Here is a tiny trained network, its code and every weight. The questions are about switching its units off for an input and a target symbol, where a switched-off unit gives its printed mean instead of its output.

import numpy as np


def w(rows, s, z=0):
    codes = np.array(rows[::2]) - 128.0
    scale = np.full(codes.shape[1], s)
    scale[-1] = z or s
    return codes * scale


def norm(h):
    return h / np.sqrt((h * h).mean(-1, keepdims=True) + 1e-5)


def f(y):
    return y / 2 * (1 + np.tanh(0.7978845608 * (y + 0.044715 * y**3)))


def softmax(a):
    e = np.exp(a - a.max(-1, keepdims=True))
    return e / e.sum(-1, keepdims=True)


def log_softmax(a):
    a = a - a.max(-1, keepdims=True)
    return a - np.log(np.exp(a).sum(-1, keepdims=True))


def net(x, mask):
    ids = ['ΠΣΦαβεζημ'.index(c) for c in x.split()]
    T = len(ids)
    res = E[ids] + P[:T]
    u = 0
    for l in range(2):
        r = norm(res)
        for j in range(3):
            rows = slice(2 * j, 2 * j + 2)
            q, k, v = (r @ M[l][rows].T for M in (Q, K, V))
            z = softmax(np.where(np.tri(T) > 0, q @ k.T / 2**0.5, -1e9)) @ v
            o = O[l][rows]
            res = res + np.where(mask[u + j], z, o[:, -1]) @ o[:, :-1]
        u += 3
        y = f(norm(res) @ A[l][:, :-1].T + A[l][:, -1])
        res = res + np.where(mask[u : u + 4], y, B[l][:, -1]) @ B[l][:, :-1]
        u += 4
    return log_softmax(norm(res)[-1] @ U[:, :-1].T + U[:, -1])


Q, K, V, O, A, B = {}, {}, {}, {}, {}, {}
E = w([
[102,162,97],'Π',
[152,68,194],'Σ',
[145,133,165],'Φ',
[184,75,124],'α',
[140,58,170],'β',
[209,73,115],'ε',
[135,204,126],'ζ',
[164,58,254],'η',
[140,70,204],'μ',
],0.018)
P = w([
[112,148,92],'0',
[151,42,125],'1',
[151,157,114],'2',
[137,227,140],'3',
[147,6,90],'4',
[183,137,161],'5',
[110,198,124],'6',
],0.015)
Q[0] = w([
[138,123,211],'L0H0',
[48,250,71],'L0H0',
[6,154,159],'L0H1',
[211,124,84],'L0H1',
[163,65,144],'L0H2',
[190,167,182],'L0H2',
],0.017)
K[0] = w([
[115,187,105],'L0H0',
[135,4,74],'L0H0',
[38,158,166],'L0H1',
[167,98,107],'L0H1',
[171,84,161],'L0H2',
[114,150,173],'L0H2',
],0.023)
V[0] = w([
[70,136,108],'L0H0',
[106,76,97],'L0H0',
[72,119,118],'L0H1',
[131,171,214],'L0H1',
[167,152,122],'L0H2',
[254,181,15],'L0H2',
],0.0098)
O[0] = w([
[138,181,100,55],'L0H0',
[184,78,72,53],'L0H0',
[109,121,82,63],'L0H1',
[27,211,166,142],'L0H1',
[166,87,135,127],'L0H2',
[210,2,114,2],'L0H2',
],0.0065,0.0052)
A[0] = w([
[150,155,3,6],'L0N0',
[125,109,108,90],'L0N1',
[76,191,59,21],'L0N2',
[188,105,111,129],'L0N3',
],0.012,0.0022)
B[0] = w([
[205,135,253,126],'L0N0',
[111,138,110,83],'L0N1',
[51,170,150,122],'L0N2',
[120,169,168,254],'L0N3',
],0.017,0.0015)
Q[1] = w([
[95,121,65],'L1H0',
[75,198,144],'L1H0',
[127,215,120],'L1H1',
[107,164,179],'L1H1',
[140,176,198],'L1H2',
[180,170,1],'L1H2',
],0.018)
K[1] = w([
[148,100,186],'L1H0',
[96,146,156],'L1H0',
[145,184,116],'L1H1',
[92,151,133],'L1H1',
[71,79,87],'L1H2',
[190,253,127],'L1H2',
],0.027)
V[1] = w([
[153,82,14],'L1H0',
[64,53,123],'L1H0',
[243,153,122],'L1H1',
[244,144,226],'L1H1',
[188,251,191],'L1H2',
[126,148,72],'L1H2',
],0.012)
O[1] = w([
[46,7,122,34],'L1H0',
[115,102,26,152],'L1H0',
[9,116,222,88],'L1H1',
[99,138,248,205],'L1H1',
[165,142,254,2],'L1H2',
[108,176,176,64],'L1H2',
],0.0087,0.0084)
A[1] = w([
[71,118,89,32],'L1N0',
[70,174,140,126],'L1N1',
[162,167,121,3],'L1N2',
[25,250,128,134],'L1N3',
],0.017,0.0021)
B[1] = w([
[108,171,59,147],'L1N0',
[140,166,159,159],'L1N1',
[174,143,151,183],'L1N2',
[3,154,110,254],'L1N3',
],0.023,0.0067)
U = w([
[54,162,191,36],'Π',
[148,171,154,13],'Σ',
[139,199,164,37],'Φ',
[85,97,184,129],'α',
[91,126,44,254],'β',
[83,96,201,237],'ε',
[25,255,151,185],'ζ',
[102,192,174,76],'η',
[217,194,113,127],'μ',
],0.012,0.0037)

Each question gives the input, a string of symbols that net reads in full, and the target symbol t.
The units are the heads (2 rows each of Q, K, V and O) and the neurons (one row each of A and B). Each row of codes is followed by its name. A weight is (code - 128) times the scale printed after its matrix; where a second scale follows, it is the last column's (O, A, B and U).
mask holds one flag per unit, layer by layer, with each layer's heads first. A switched-off unit (its flag False) gives its mean, the last column of its rows in O or B, instead of its output. The means were averaged over made-up inputs and are rounded, as every weight is.
A unit's drop is (log p(t) with every unit on - log p(t) with that unit switched off) / (log p(t) with every unit on - log p(t) with every unit switched off).
The circuit of an input: a set's keep is (log p(t) with only the set's units on - log p(t) with every unit switched off) / (log p(t) with every unit on - log p(t) with every unit switched off). Starting from the 12 units with the biggest drops (on a tie, the unit counted first), units are removed one at a time, each time the one whose removal leaves the highest keep (on an exact tie, the one counted first), for as long as the keep stays at least 0.8.
circuit, biggest first: the units of the circuit, biggest drop first
unit that matters most: the unit with the biggest drop
k most important neurons: the k neurons with the biggest drops, biggest first
heads that matter: for each layer, one digit per head in row order, 1 if its drop is at least 0.15 and else 0, layers parted by /
input β μ Σ Σ μ α, target β: most important neuron -> (L1N3)
input μ β μ Σ μ Π, target μ: circuit, biggest first -> (L0H2, L1N3)
input μ μ α, target μ: 3 most important neurons -> (L0N0, L0N3, L1N3)
input μ μ η, target μ: heads that matter -> 000 / 010
input μ Σ β μ Φ β, target μ: heads that matter -> 000 / 000
input ε β μ, target ε: circuit, biggest first -> (L1H0, L1N3)
input Φ α ε μ Φ, target ε: heads that matter -> 010 / 010
input Φ β μ Σ μ, target β: heads that matter -> 010 / 001
input β Σ β α μ μ, target β: heads that matter -> 110 / 100
input μ μ μ μ ε Σ, target μ: heads that matter -> 001 / 000
input β Σ μ μ μ Σ, target β: heads that matter -> 110 / 100
input μ ε β β β ε, target μ: 2 most important neurons -> (L0N3, L1N3)
input μ Σ Φ, target μ: heads that matter -> 001 / 010
input ε μ α η ε α, target ε: circuit, biggest first -> (L1H0)
input μ β μ Φ ζ Σ, target μ: heads that matter -> 000 / 000
input Π ε Φ, target ε: circuit, biggest first -> (L0H2, L1H0)
input β μ ε, target β: 2 most important neurons -> (L0N3, L1N3)
input β β Π, target β: circuit, biggest first -> (L0H2, L0H0)
input ε Σ β, target ε: circuit, biggest first -> (L1N3, L1H0)
input β β Σ Φ μ Σ, target β: heads that matter -> 111 / 100
input μ Π Π, target μ: unit that matters most -> L0N0
input μ η ε, target μ: 3 most important neurons -> (L0N0, L0N3, L1N3)
input μ ε μ, target μ: heads that matter -> 001 / 010
input β μ β β α Φ, target β: heads that matter -> 110 / 100
input μ β μ, target μ: heads that matter -> 000 / 010
input μ ε β β ε α, target μ: 2 most important neurons -> (L0N3, L1N3)
